Below are the code and all the weights of a small trained network. Each question names an input and a target symbol and asks about switching units off, where a switched-off unit gives its printed mean instead of its output.

import numpy as np


def w(rows, s, z=0):
    codes = np.array(rows[::2]) - 128.0
    scale = np.full(codes.shape[1], s)
    scale[-1] = z or s
    return codes * scale


def f(y):
    return np.maximum(y, 0)


def softmax(a):
    e = np.exp(a - a.max(-1, keepdims=True))
    return e / e.sum(-1, keepdims=True)


def log_softmax(a):
    a = a - a.max(-1, keepdims=True)
    return a - np.log(np.exp(a).sum(-1, keepdims=True))


def net(x, mask):
    ids = ['γεηθμξπψ'.index(c) for c in x.split()]
    T = len(ids)
    res = E[ids] + P[:T]
    u = 0
    for l in range(3):
        q, k, v = (res @ M[l].T for M in (Q, K, V))
        z = softmax(np.where(np.tri(T) > 0, q @ k.T / 3**0.5, -1e9)) @ v
        res = res + np.where(mask[u], z, O[l][:, -1]) @ O[l][:, :-1]
        u += 1
        y = f(res @ A[l][:, :-1].T + A[l][:, -1])
        res = res + np.where(mask[u : u + 12], y, B[l][:, -1]) @ B[l][:, :-1]
        u += 12
    return log_softmax(res[-1] @ U[:, :-1].T + U[:, -1])


Q, K, V, O, A, B = {}, {}, {}, {}, {}, {}
E = w([
[105,157,117,42,165,204,215,126],'γ',
[95,108,113,157,53,222,71,241],'ε',
[123,155,121,119,44,185,215,119],'η',
[100,114,152,112,78,197,152,184],'θ',
[188,157,245,197,142,125,74,46],'μ',
[30,139,172,121,185,90,157,159],'ξ',
[25,23,51,150,167,105,92,152],'π',
[252,20,65,161,60,36,170,129],'ψ',
],0.015)
P = w([
[116,190,105,52,116,139,7,94],'0',
[163,48,208,102,148,153,106,74],'1',
[23,125,99,159,29,175,158,50],'2',
[117,225,66,105,104,70,42,134],'3',
[187,34,184,143,180,122,154,108],'4',
[72,140,69,204,101,194,189,159],'5',
[149,212,46,144,159,63,85,170],'6',
[214,26,162,175,224,111,200,159],'7',
[112,127,21,221,158,200,240,234],'8',
[154,232,46,187,205,27,112,211],'9',
],0.011)
Q[0] = w([
[190,27,23,182,1,167,37,160],'0.h0',
[20,72,131,125,99,206,176,185],'0.h0',
[24,104,93,222,161,19,102,141],'0.h0',
],0.0072)
K[0] = w([
[192,18,65,164,11,139,26,157],'0.h0',
[74,108,144,34,134,189,143,217],'0.h0',
[2,90,141,248,181,22,85,170],'0.h0',
],0.0067)
V[0] = w([
[127,116,168,95,91,87,90,60],'0.h0',
[97,108,63,130,103,128,217,253],'0.h0',
[122,118,104,215,134,126,139,116],'0.h0',
],0.0049)
O[0] = w([
[139,179,163,113,163,132,111,216,175],'0.h0',
[133,167,157,136,176,128,95,1,2],'0.h0',
[69,210,157,174,83,30,118,133,163],'0.h0',
],0.007,0.0036)
A[0] = w([
[96,181,67,81,139,118,138,160,135],'0.n0',
[129,148,172,108,171,103,100,85,134],'0.n1',
[111,123,86,175,126,184,137,171,35],'0.n2',
[151,112,112,72,118,86,128,176,2],'0.n3',
[117,116,152,171,151,108,127,135,133],'0.n4',
[141,122,83,101,141,96,88,120,21],'0.n5',
[124,166,157,161,140,127,76,4,134],'0.n6',
[68,129,95,85,171,139,132,132,52],'0.n7',
[95,182,98,122,79,162,120,138,91],'0.n8',
[137,100,121,137,141,146,130,93,100],'0.n9',
[155,132,84,138,106,152,127,172,106],'0.n10',
[98,130,135,122,130,114,178,135,70],'0.n11',
],0.013,0.0071)
B[0] = w([
[198,151,176,204,128,80,23,156,204],'0.n0',
[134,195,21,75,137,86,120,126,195],'0.n1',
[54,149,173,108,123,93,183,238,165],'0.n2',
[116,74,213,168,107,137,124,74,139],'0.n3',
[154,129,105,121,186,184,110,183,255],'0.n4',
[171,197,185,131,121,133,140,182,144],'0.n5',
[145,119,77,125,127,170,169,1,186],'0.n6',
[182,108,158,182,77,143,76,152,186],'0.n7',
[120,122,115,154,199,147,88,58,183],'0.n8',
[109,106,101,172,97,119,86,102,150],'0.n9',
[90,173,59,113,128,113,104,137,178],'0.n10',
[131,99,107,128,133,229,129,178,158],'0.n11',
],0.0073,0.0055)
Q[1] = w([
[170,137,54,109,107,62,75,149],'1.h0',
[137,242,149,247,193,127,42,195],'1.h0',
[94,173,92,103,146,106,88,130],'1.h0',
],0.012)
K[1] = w([
[168,75,125,145,143,43,140,95],'1.h0',
[152,139,83,246,215,116,205,166],'1.h0',
[97,88,67,135,175,115,146,148],'1.h0',
],0.013)
V[1] = w([
[199,212,138,216,72,161,178,135],'1.h0',
[16,151,165,103,162,165,47,105],'1.h0',
[174,253,242,65,150,158,169,108],'1.h0',
],0.0048)
O[1] = w([
[97,163,174,74,85,187,130,145,253],'1.h0',
[154,110,71,228,244,100,196,167,105],'1.h0',
[134,254,138,135,205,176,136,131,95],'1.h0',
],0.0088,0.0029)
A[1] = w([
[104,123,68,136,80,143,206,108,147],'1.n0',
[153,130,181,156,153,93,153,196,111],'1.n1',
[93,138,105,87,155,127,127,216,94],'1.n2',
[160,111,163,71,191,154,122,119,68],'1.n3',
[115,108,243,132,124,125,98,79,124],'1.n4',
[105,104,222,179,109,43,56,131,58],'1.n5',
[99,202,153,148,143,58,92,118,86],'1.n6',
[183,98,203,156,161,154,94,74,1],'1.n7',
[158,150,126,95,134,110,99,246,109],'1.n8',
[61,138,90,100,139,168,237,46,81],'1.n9',
[131,180,112,64,62,93,90,147,94],'1.n10',
[55,168,69,171,78,99,94,153,71],'1.n11',
],0.011,0.007)
B[1] = w([
[142,243,109,81,120,189,159,35,170],'1.n0',
[81,127,172,25,21,101,165,175,204],'1.n1',
[111,97,145,209,122,67,101,110,168],'1.n2',
[116,153,152,52,222,61,129,174,158],'1.n3',
[130,166,67,184,242,93,213,194,170],'1.n4',
[189,113,54,93,136,184,224,141,195],'1.n5',
[102,110,118,155,2,170,126,75,182],'1.n6',
[166,226,42,173,154,76,80,144,156],'1.n7',
[113,204,154,166,145,73,97,5,245],'1.n8',
[141,62,121,103,77,18,33,63,171],'1.n9',
[12,154,67,103,163,144,77,228,194],'1.n10',
[195,117,186,91,171,84,192,134,186],'1.n11',
],0.0071,0.011)
Q[2] = w([
[121,119,174,183,61,153,251,141],'2.h0',
[136,181,124,202,148,51,84,67],'2.h0',
[210,137,124,125,155,182,98,107],'2.h0',
],0.011)
K[2] = w([
[132,166,169,221,39,127,136,112],'2.h0',
[98,171,152,165,216,182,255,132],'2.h0',
[190,116,115,110,155,208,58,100],'2.h0',
],0.01)
V[2] = w([
[100,144,78,153,178,207,242,236],'2.h0',
[223,90,144,170,93,144,117,103],'2.h0',
[251,90,69,194,97,41,100,181],'2.h0',
],0.0027)
O[2] = w([
[150,130,96,147,188,142,3,5,136],'2.h0',
[125,216,103,74,150,194,28,113,3],'2.h0',
[77,147,249,116,128,87,163,161,148],'2.h0',
],0.004,0.0023)
A[2] = w([
[117,171,122,129,70,53,136,139,92],'2.n0',
[238,142,156,146,106,112,140,156,132],'2.n1',
[75,152,195,171,123,171,83,132,90],'2.n2',
[61,53,116,177,109,172,129,114,128],'2.n3',
[95,71,167,126,186,84,78,143,2],'2.n4',
[172,99,131,59,156,150,200,99,48],'2.n5',
[141,132,73,133,114,35,59,73,131],'2.n6',
[182,109,96,63,131,51,146,95,58],'2.n7',
[121,85,94,65,67,135,134,113,88],'2.n8',
[168,111,160,138,121,173,185,84,78],'2.n9',
[92,184,105,111,100,161,103,90,70],'2.n10',
[108,117,114,157,177,246,165,135,106],'2.n11',
],0.012,0.0085)
B[2] = w([
[151,86,157,153,177,183,151,80,231],'2.n0',
[124,112,63,53,95,95,105,95,191],'2.n1',
[195,115,139,116,92,90,59,154,176],'2.n2',
[229,229,164,127,91,148,144,122,147],'2.n3',
[61,184,94,194,84,39,115,94,141],'2.n4',
[62,152,159,138,115,171,62,91,144],'2.n5',
[79,146,159,49,98,150,160,145,255],'2.n6',
[143,68,182,188,153,128,63,183,180],'2.n7',
[133,165,112,181,196,111,167,126,157],'2.n8',
[89,164,152,60,122,80,149,130,144],'2.n9',
[182,93,97,195,129,92,143,190,192],'2.n10',
[91,62,2,146,219,128,180,150,145],'2.n11',
],0.0095,0.014)
U = w([
[175,187,132,79,211,88,146,129,3],'γ',
[57,152,114,167,143,63,131,134,30],'ε',
[164,142,73,231,186,157,147,54,206],'η',
[81,122,135,148,193,187,71,105,174],'θ',
[149,162,181,192,102,135,115,178,140],'μ',
[67,164,112,105,82,157,153,35,252],'ξ',
[139,71,99,114,118,93,124,135,85],'π',
[72,143,131,100,144,169,208,255,168],'ψ',
],0.0067,0.0046)

Each question gives the input, a string of symbols that net reads in full, and the target symbol t.
The units are the heads (3 rows each of Q, K, V and O) and the neurons (one row each of A and B). Each row of codes is followed by its name. A weight is (code - 128) times the scale printed after its matrix; where a second scale follows, it is the last column's (O, A, B and U).
mask holds one flag per unit, layer by layer, with each layer's heads first. A switched-off unit (its flag False) gives its mean, the last column of its rows in O or B, instead of its output. The means were averaged over made-up inputs and are rounded, as every weight is.
A unit's drop is (log p(t) with every unit on - log p(t) with that unit switched off) / (log p(t) with every unit on - log p(t) with every unit switched off).
The circuit of an input: a set's keep is (log p(t) with only the set's units on - log p(t) with every unit switched off) / (log p(t) with every unit on - log p(t) with every unit switched off). Starting from the 12 units with the biggest drops (on a tie, the unit counted first), units are removed one at a time, each time the one whose removal leaves the highest keep (on an exact tie, the one counted first), for as long as the keep stays at least 0.8.
units of the circuit, in order: the units of the circuit, biggest drop first
k most important neurons: the k neurons with the biggest drops, biggest first
k most important neurons of layer l: the k neurons of layer l with the biggest drops, biggest first
input μ ξ μ ξ μ ψ, target ξ: units of the circuit, in order -> [2.n6, 0.h0]
input μ ψ ε ξ, target ψ: most important neuron -> [1.n10]
input μ ξ ψ ε μ π ε, target π: 2 most important neurons of layer 2 -> [2.n1, 2.n7]
input μ ξ μ, target η: 2 most important neurons -> [2.n6, 1.n1]
input ξ ξ μ μ μ π ε, target π: 3 most important neurons -> [1.n11, 2.n1, 0.n0]
input γ μ π ψ ψ ε π μ μ, target ψ: 2 most important neurons -> [1.n8, 0.n6]
input μ μ ξ μ π π μ μ ξ, target η: units of the circuit, in order -> [0.h0, 2.n6]
input π ε μ ξ μ ε, target η: 2 most important neurons -> [1.n2, 2.n6]
input η π μ ξ, target π: units of the circuit, in order -> [1.h0, 2.n1, 1.n5, 0.n0]
input ψ μ π ξ ε, target μ: 2 most important neurons of layer 0 -> [0.n1, 0.n0]
input γ μ μ ψ ξ γ, target η: 2 most important neurons -> [2.n6, 2.n11]
input μ η μ π, target π: 2 most important neurons -> [1.n5, 1.n11]
input μ μ ξ ψ η ξ θ μ ψ, target η: 3 most important neurons -> [2.n6, 1.n0, 2.n8]
input μ ξ ξ θ μ ξ μ μ η, target ξ: units of the circuit, in order -> [0.h0]
input η ξ ξ γ π π, target η: 3 most important neurons -> [0.n7, 2.n6, 1.n8]
input γ γ ε μ ξ ξ ε, target ξ: 3 most important neurons -> [1.n11, 1.n6, 2.n6]
input θ μ ξ ψ μ μ η, target μ: 2 most important neurons of layer 1 -> [1.n10, 1.n6]
input ψ μ θ ξ, target ξ: 2 most important neurons -> [1.n6, 2.n6]
input ψ μ μ ψ μ ξ γ μ θ, target ξ: 2 most important neurons -> [1.n9, 2.n6]
input ξ μ ψ ξ ξ γ, target ξ: 3 most important neurons -> [1.n9, 2.n6, 0.n6]
input ε ξ μ γ ξ μ μ μ μ ξ, target ξ: 2 most important neurons of layer 0 -> [0.n1, 0.n0]
input π π μ η, target π: 4 most important neurons -> [0.n0, 2.n1, 1.n11, 2.n7]
input μ π μ θ ε, target μ: 4 most important neurons of layer 0 -> [0.n2, 0.n6, 0.n1, 0.n0]
input ξ θ ξ, target η: 2 most important neurons of layer 0 -> [0.n7, 0.n0]
input μ γ ξ ξ μ ε μ μ η, target ξ: 3 most important neurons of layer 1 -> [1.n9, 1.n1, 1.n10]
input μ π ξ μ μ μ, target μ: most important neuron of layer 0 -> [0.n2]
input ψ μ μ μ γ μ μ, target μ: 2 most important neurons of layer 2 -> [2.n2, 2.n10]
input η μ ψ γ θ μ, target η: 2 most important neurons of layer 0 -> [0.n6, 0.n1]
